Below are the code and all the weights of a small trained network. Each question names an input and a target symbol and asks about switching units off, where a switched-off unit gives its printed mean instead of its output.

import numpy as np


def w(rows, s, z=0):
    codes = np.array(rows[::2]) - 128.0
    scale = np.full(codes.shape[1], s)
    scale[-1] = z or s
    return codes * scale


def norm(h):
    return h / np.sqrt((h * h).mean(-1, keepdims=True) + 1e-5)


def f(y):
    return np.maximum(y, 0)


def softmax(a):
    e = np.exp(a - a.max(-1, keepdims=True))
    return e / e.sum(-1, keepdims=True)


def log_softmax(a):
    a = a - a.max(-1, keepdims=True)
    return a - np.log(np.exp(a).sum(-1, keepdims=True))


def net(x, mask):
    ids = ['ΓΘΛΞΠδζημσφ'.index(c) for c in x.split()]
    T = len(ids)
    res = E[ids] + P[:T]
    u = 0
    for l in range(3):
        r = norm(res)
        for j in range(2):
            rows = slice(3 * j, 3 * j + 3)
            q, k, v = (r @ M[l][rows].T for M in (Q, K, V))
            z = softmax(np.where(np.tri(T) > 0, q @ k.T / 3**0.5, -1e9)) @ v
            o = O[l][rows]
            res = res + np.where(mask[u + j], z, o[:, -1]) @ o[:, :-1]
        u += 2
        y = f(norm(res) @ A[l][:, :-1].T + A[l][:, -1])
        res = res + np.where(mask[u : u + 8], y, B[l][:, -1]) @ B[l][:, :-1]
        u += 8
    return log_softmax(norm(res)[-1] @ U[:, :-1].T + U[:, -1])


Q, K, V, O, A, B = {}, {}, {}, {}, {}, {}
E = w([
[114,157,151,199,130],'Γ',
[150,112,176,199,83],'Θ',
[185,176,169,177,120],'Λ',
[136,124,176,207,85],'Ξ',
[146,113,180,190,77],'Π',
[126,209,180,135,118],'δ',
[112,85,123,215,152],'ζ',
[166,236,124,137,208],'η',
[198,78,88,207,197],'μ',
[250,95,150,77,135],'σ',
[77,117,97,87,163],'φ',
],0.0013)
P = w([
[107,171,204,151,182],'0',
[238,250,111,223,187],'1',
[144,71,151,128,68],'2',
[112,150,40,128,53],'3',
[197,186,106,212,225],'4',
[124,81,128,94,90],'5',
[75,84,211,98,185],'6',
[241,240,98,247,185],'7',
],0.0019)
Q[0] = w([
[127,125,255,170,209],'0.h1',
[151,196,14,148,62],'0.h1',
[203,189,112,246,178],'0.h1',
[123,162,36,135,52],'0.h2',
[97,133,219,110,251],'0.h2',
[120,131,69,169,41],'0.h2',
],0.0064)
K[0] = w([
[130,107,20,73,57],'0.h1',
[76,89,253,87,250],'0.h1',
[116,57,106,63,156],'0.h1',
[131,192,56,106,38],'0.h2',
[76,76,209,100,188],'0.h2',
[135,164,49,176,59],'0.h2',
],0.0066)
V[0] = w([
[49,97,78,107,201],'0.h1',
[2,202,188,135,70],'0.h1',
[97,93,106,253,117],'0.h1',
[179,123,154,97,207],'0.h2',
[85,124,65,50,151],'0.h2',
[102,188,228,98,117],'0.h2',
],0.0033)
O[0] = w([
[75,83,11,93,184,52],'0.h1',
[5,113,189,158,93,116],'0.h1',
[134,147,68,241,50,197],'0.h1',
[99,138,105,133,39,171],'0.h2',
[161,122,184,208,109,3],'0.h2',
[167,158,37,148,118,166],'0.h2',
],0.0032,0.0023)
A[0] = w([
[145,113,197,168,105,59],'0.n1',
[81,254,123,131,151,99],'0.n2',
[106,114,48,198,222,146],'0.n3',
[188,41,170,115,131,138],'0.n4',
[156,113,52,181,105,125],'0.n5',
[127,18,129,65,60,51],'0.n6',
[97,170,177,169,118,138],'0.n7',
[182,122,157,90,243,8],'0.n8',
],0.0026,0.0014)
B[0] = w([
[148,178,113,124,137,166],'0.n1',
[117,33,155,152,147,235],'0.n2',
[149,169,99,80,86,246],'0.n3',
[109,124,169,172,152,184],'0.n4',
[130,145,136,108,175,252],'0.n5',
[50,56,88,158,121,161],'0.n6',
[125,118,139,100,160,217],'0.n7',
[133,172,169,48,2,154],'0.n8',
],0.0037,0.0015)
Q[1] = w([
[181,146,130,184,170],'1.h1',
[97,92,124,139,119],'1.h1',
[84,39,169,100,73],'1.h1',
[98,68,212,102,65],'1.h2',
[79,168,49,52,187],'1.h2',
[5,46,201,9,56],'1.h2',
],0.0023)
K[1] = w([
[175,110,114,98,144],'1.h1',
[123,127,132,194,117],'1.h1',
[110,157,175,208,92],'1.h1',
[127,240,160,205,110],'1.h2',
[161,86,28,109,194],'1.h2',
[136,254,80,225,182],'1.h2',
],0.0023)
V[1] = w([
[118,144,129,119,122],'1.h1',
[77,109,128,117,128],'1.h1',
[198,56,161,124,100],'1.h1',
[135,225,138,182,213],'1.h2',
[87,251,130,127,143],'1.h2',
[145,149,130,140,163],'1.h2',
],0.0017)
O[1] = w([
[137,131,121,127,126,130],'1.h1',
[186,151,138,118,60,74],'1.h1',
[64,161,131,199,124,90],'1.h1',
[131,15,158,142,245,254],'1.h2',
[206,82,135,141,251,219],'1.h2',
[118,89,131,135,153,155],'1.h2',
],0.0014,0.00087)
A[1] = w([
[153,113,177,170,133,44],'1.n1',
[4,117,73,163,108,149],'1.n2',
[63,121,7,130,120,90],'1.n3',
[96,188,192,10,59,1],'1.n4',
[47,184,147,37,129,128],'1.n5',
[208,181,104,168,143,186],'1.n6',
[154,82,69,13,84,255],'1.n7',
[133,193,130,137,76,94],'1.n8',
],0.0035,0.0018)
B[1] = w([
[122,164,128,97,129,144],'1.n1',
[197,70,73,118,95,169],'1.n2',
[145,98,209,59,74,147],'1.n3',
[127,178,252,47,169,145],'1.n4',
[104,40,167,146,104,142],'1.n5',
[76,78,145,90,120,252],'1.n6',
[33,108,187,127,134,172],'1.n7',
[126,61,124,115,152,150],'1.n8',
],0.004,0.0037)
Q[2] = w([
[214,176,87,139,197],'2.h1',
[74,84,167,108,40],'2.h1',
[14,110,197,128,123],'2.h1',
[85,80,103,203,146],'2.h2',
[145,158,138,70,119],'2.h2',
[2,37,8,235,116],'2.h2',
],0.0022)
K[2] = w([
[90,125,114,3,88],'2.h1',
[160,119,153,230,182],'2.h1',
[186,140,95,220,133],'2.h1',
[107,61,163,128,101],'2.h2',
[141,172,80,123,147],'2.h2',
[56,32,164,140,25],'2.h2',
],0.0025)
V[2] = w([
[126,140,145,152,97],'2.h1',
[106,127,115,136,111],'2.h1',
[64,135,199,110,114],'2.h1',
[254,127,188,136,130],'2.h2',
[123,133,134,74,66],'2.h2',
[161,130,132,147,143],'2.h2',
],0.0015)
O[2] = w([
[110,33,135,113,61,103],'2.h1',
[144,103,148,115,118,110],'2.h1',
[152,94,2,123,55,254],'2.h1',
[2,52,54,152,126,202],'2.h2',
[157,237,150,233,122,100],'2.h2',
[94,70,122,117,122,122],'2.h2',
],0.00086,0.00033)
A[2] = w([
[131,54,64,99,87,155],'2.n1',
[218,130,163,47,105,41],'2.n2',
[57,151,209,107,137,156],'2.n3',
[193,159,81,82,128,98],'2.n4',
[87,135,145,218,129,126],'2.n5',
[28,119,69,4,138,4],'2.n6',
[101,93,122,115,169,124],'2.n7',
[136,141,29,195,127,103],'2.n8',
],0.0038,0.002)
B[2] = w([
[139,226,114,133,214,251],'2.n1',
[209,117,71,5,80,177],'2.n2',
[144,177,58,201,184,254],'2.n3',
[138,96,124,201,87,177],'2.n4',
[153,152,162,79,46,187],'2.n5',
[24,217,19,123,27,191],'2.n6',
[131,138,131,70,157,194],'2.n7',
[76,47,115,127,97,180],'2.n8',
],0.0032,0.0021)
U = w([
[172,58,28,225,145,129],'Γ',
[141,147,168,154,66,129],'Θ',
[141,255,149,208,183,3],'Λ',
[125,123,155,155,55,121],'Ξ',
[144,157,172,156,71,194],'Π',
[41,70,229,186,168,26],'δ',
[245,121,79,23,102,85],'ζ',
[134,129,134,113,245,209],'η',
[37,220,36,78,106,215],'μ',
[123,176,225,34,152,126],'σ',
[50,42,117,57,86,149],'φ',
],0.0087,0.0012)

Each question gives the input, a string of symbols that net reads in full, and the target symbol t.
The units are the heads (3 rows each of Q, K, V and O) and the neurons (one row each of A and B). Each row of codes is followed by its name. A weight is (code - 128) times the scale printed after its matrix; where a second scale follows, it is the last column's (O, A, B and U).
mask holds one flag per unit, layer by layer, with each layer's heads first. A switched-off unit (its flag False) gives its mean, the last column of its rows in O or B, instead of its output. The means were averaged over made-up inputs and are rounded, as every weight is.
A unit's drop is (log p(t) with every unit on - log p(t) with that unit switched off) / (log p(t) with every unit on - log p(t) with every unit switched off).
The circuit of an input: a set's keep is (log p(t) with only the set's units on - log p(t) with every unit switched off) / (log p(t) with every unit on - log p(t) with every unit switched off). Starting from the 12 units with the biggest drops (on a tie, the unit counted first), units are removed one at a time, each time the one whose removal leaves the highest keep (on an exact tie, the one counted first), for as long as the keep stays at least 0.8.
units of the circuit, in order: the units of the circuit, biggest drop first
k most important neurons: the k neurons with the biggest drops, biggest first
k most important neurons of layer l: the k neurons of layer l with the biggest drops, biggest first
which heads matter: for each layer, one digit per head in row order, 1 if its drop is at least 0.15 and else 0, layers parted by /
input Λ Λ Λ Θ, target Λ: units of the circuit, in order => 0.h2, 0.h1, 2.n3, 1.n6
input Θ Ξ σ φ Π δ, target σ: units of the circuit, in order => 1.n4
input Γ μ μ σ Π μ μ, target σ: units of the circuit, in order => 0.h1, 0.n8, 1.n4
input Ξ Π δ μ Ξ, target Γ: which heads matter => 10 / 00 / 00
input σ δ Γ μ, target σ: units of the circuit, in order => 0.h1, 0.h2
input σ φ Λ, target ζ: units of the circuit, in order => 0.h1, 2.n2
input Π δ σ δ η, target ζ: units of the circuit, in order => 0.h1, 2.n2, 0.n8
input μ Γ Γ φ δ, target μ: units of the circuit, in order => 0.h1, 2.n6
input Π μ μ η Γ μ φ Π, target μ: 4 most important neurons => 1.n6, 0.n3, 2.n6, 1.n2
input μ η φ μ μ Λ, target ζ: which heads matter => 11 / 00 / 00
input μ φ Ξ μ Π, target Γ: units of the circuit, in order => 0.h1, 2.n8
input μ μ σ δ Θ μ δ, target δ: units of the circuit, in order => 1.n5, 2.n3, 1.n6
input δ δ μ δ, target δ: units of the circuit, in order => 0.h1, 0.h2, 1.n5
input δ μ μ δ Π, target Γ: 4 most important neurons => 1.n7, 1.n3, 1.n4, 2.n8
input φ Ξ μ Ξ δ Ξ η Ξ, target η: most important neuron => 1.n6
input Γ φ σ, target δ: which heads matter => 00 / 00 / 00
input μ μ Ξ Ξ Γ ζ, target Γ: units of the circuit, in order => 0.h2, 1.n6, 0.h1
input δ Γ η η σ Θ δ, target η: which heads matter => 01 / 00 / 00
input Θ μ σ η Γ μ Γ, target η: 2 most important neurons of layer 0 => 0.n2, 0.n8
input Γ Θ μ φ, target Γ: 2 most important neurons => 1.n2, 1.n6
input σ δ μ Γ, target σ: most important neuron => 0.n8
input φ μ δ Γ σ μ Λ η, target Γ: which heads matter => 00 / 00 / 00
input η Γ δ σ μ σ Θ, target σ: which heads matter => 10 / 00 / 00
input ζ η δ μ δ, target Γ: 2 most important neurons => 1.n7, 2.n4
input μ Π Θ Ξ μ μ σ μ, target ζ: 2 most important neurons of layer 2 => 2.n2, 2.n3
input η δ σ φ μ, target μ: 2 most important neurons of layer 0 => 0.n3, 0.n8
input δ σ Λ ζ, target δ: units of the circuit, in order => 0.h2
